Small tables with named rows and columns. After each table, cells are looked up by row and column.

toz =
	dugukev	kig	mif	gik	binufod	suz	saz
sif	117	121	144	46	174	121	171
legeril	61	129	60	162	58	95	157
lepepa	106	52	58	142	129	93	80
betinur	106	145	73	150	49	97	127
lepofu	114	125	139	61	163	108	150
dabuli	47	104	123	85	115	118	59
tif	112	74	67	80	43	99	97
vego	38	98	124	82	115	108	57
nusapem	158	70	133	147	65	114	72
modiv	86	77	130	46	138	88	197
gibig	116	149	82	92	59	73	95
mon	72	60	105	56	74	99	107
birin	98	109	44	54	141	106	58

What is the binufod of modiv in toz? 138
What is the mif of lepepa in toz? 58
What is the dugukev of nusapem in toz? 158
What is the binufod of sif in toz? 174
What is the binufod of vego in toz? 115
What is the binufod of lepofu in toz? 163
What is the kig of lepofu in toz? 125
What is the dugukev of lepepa in toz? 106
What is the suz of lepepa in toz? 93
What is the mif of tif in toz? 67
What is the dugukev of vego in toz? 38
What is the saz of mon in toz? 107
What is the suz of mon in toz? 99
What is the kig of mon in toz? 60
What is the dugukev of betinur in toz? 106
What is the suz of betinur in toz? 97
What is the mif of sif in toz? 144
What is the dugukev of sif in toz? 117

pove:
|  | zoduzes | zipi | rim |
|---|---|---|---|
| nirat | 18058 | 83546 | 46528 |
| vafid | 24746 | 80660 | 42319 |
| kodim | 18885 | 88550 | 48946 |
| subot | 36108 | 91461 | 55718 |
| nenop | 11850 | 87655 | 42983 |
| pim | 23309 | 93906 | 40657 |
| kav | 13656 | 90724 | 42490 |

zoduzes of vafid = 24746
zipi of nenop = 87655
zipi of kav = 90724
rim of subot = 55718
rim of nirat = 46528
zipi of vafid = 80660
zipi of subot = 91461
zoduzes of kav = 13656
zoduzes of pim = 23309
zoduzes of kodim = 18885
zipi of pim = 93906
rim of kav = 42490
rim of vafid = 42319
rim of nenop = 42983
rim of pim = 40657
rim of kodim = 48946
zipi of kodim = 88550

sukuzov
columns: mipavab, kuv
mez: [188, 194]
gul: [156, 212]
pob: [6, 169]

What is the kuv of mez in sukuzov?
194
What is the kuv of gul in sukuzov?
212
What is the mipavab of mez in sukuzov?
188
What is the mipavab of pob in sukuzov?
6
What is the kuv of pob in sukuzov?
169
What is the mipavab of gul in sukuzov?
156

bet =
cols = dufasuv, bul, dis, dafo, ruves
liv: [-19087, -16516, -16103, 1079, -35261]
nizis: [-11510, -8017, -5355, 36354, -49986]
papedup: [-72023, 31604, -15870, -11961, -72457]
lolenaz: [-13647, -10376, -8141, 25459, -46057]
sofi: [-29719, -16735, -22392, -22442, -29190]
mis: [-52775, 9650, -18987, -16338, -53212]
lib: [-22118, -20440, -19683, -11638, -29292]
fer: [-96625, 59953, -11366, -6279, -98645]
gisukog: [-9517, -3258, -568, 50834, -56550]
fuv: [-23915, -23037, -22930, -21315, -24371]
libu: [-57567, 15367, -18617, -15499, -57458]

papedup, ruves: -72457
lib, dis: -19683
nizis, ruves: -49986
papedup, dis: -15870
gisukog, dufasuv: -9517
fuv, ruves: -24371
lib, dufasuv: -22118
lolenaz, dis: -8141
lolenaz, dufasuv: -13647
papedup, bul: 31604
mis, dis: -18987
lolenaz, bul: -10376
fer, dufasuv: -96625
papedup, dafo: -11961
nizis, bul: -8017
nizis, dafo: 36354
fuv, dafo: -21315
sofi, bul: -16735

paritik =
,gav,nud,dop,rola,mes,novanoz
tur,1262,89,306,2078,-2623,3148
tes,-1049,2323,2578,8042,-1649,-1294
res,-993,-1304,206,-182,4359,-1506
zemi,-1991,-2317,2600,980,811,4737
sulal,-429,6343,-8912,2463,-1033,2948

res, nud: -1304
res, novanoz: -1506
tes, mes: -1649
sulal, dop: -8912
res, dop: 206
tes, dop: 2578
tur, nud: 89
sulal, rola: 2463

gat =
,vofepub,karebel,pimu,varase,dava,komu,vufa,bifi,monizut
tevenu,140,112,95,136,152,41,182,103,102
pem,90,119,105,145,172,121,149,132,139
lilom,175,132,127,127,76,206,117,173,128
rin,120,97,121,132,92,192,106,196,139
soloki,106,116,143,103,83,110,25,91,23

What is the pimu of lilom in gat? 127
What is the vofepub of tevenu in gat? 140
What is the komu of soloki in gat? 110
What is the komu of lilom in gat? 206
What is the komu of pem in gat? 121
What is the vofepub of soloki in gat? 106
What is the vufa of pem in gat? 149
What is the varase of rin in gat? 132
What is the monizut of lilom in gat? 128
What is the bifi of pem in gat? 132

padebim
|  | negu | nisa | faro |
|---|---|---|---|
| zir | 0.44 | 0.43 | 0.70 |
| val | 0.43 | 0.36 | 0.81 |
| dol | 0.37 | 0.44 | 0.33 |
| rezoz | 0.50 | 0.44 | 0.16 |

negu of rezoz = 0.50
negu of val = 0.43
faro of rezoz = 0.16
nisa of val = 0.36
faro of val = 0.81
nisa of rezoz = 0.44
negu of zir = 0.44
faro of dol = 0.33
negu of dol = 0.37
nisa of dol = 0.44
faro of zir = 0.70
nisa of zir = 0.43

nomi =
|  | kapuram | peg |
|---|---|---|
| sim | 117 | 159 |
| rep | 111 | 110 |
| zoma | 136 | 129 |
| rilili | 133 | 195 |
| ruve | 134 | 146 |
| saf | 96 | 131 |
| fer | 134 | 123 |
| pibagu | 191 | 92 |
| pesuf | 106 | 149 |
| geli | 164 | 160 |
| denur | 168 | 31 |
| bidevaz | 120 | 121 |

What is the peg of geli in nomi? 160
What is the kapuram of pibagu in nomi? 191
What is the kapuram of zoma in nomi? 136
What is the peg of pibagu in nomi? 92
What is the kapuram of ruve in nomi? 134
What is the kapuram of geli in nomi? 164
What is the peg of rep in nomi? 110
What is the kapuram of bidevaz in nomi? 120
What is the peg of saf in nomi? 131
What is the kapuram of sim in nomi? 117
What is the peg of zoma in nomi? 129
What is the peg of bidevaz in nomi? 121
What is the peg of pesuf in nomi? 149
What is the kapuram of pesuf in nomi? 106
What is the kapuram of rep in nomi? 111
What is the peg of ruve in nomi? 146
What is the kapuram of denur in nomi? 168
What is the peg of rilili in nomi? 195

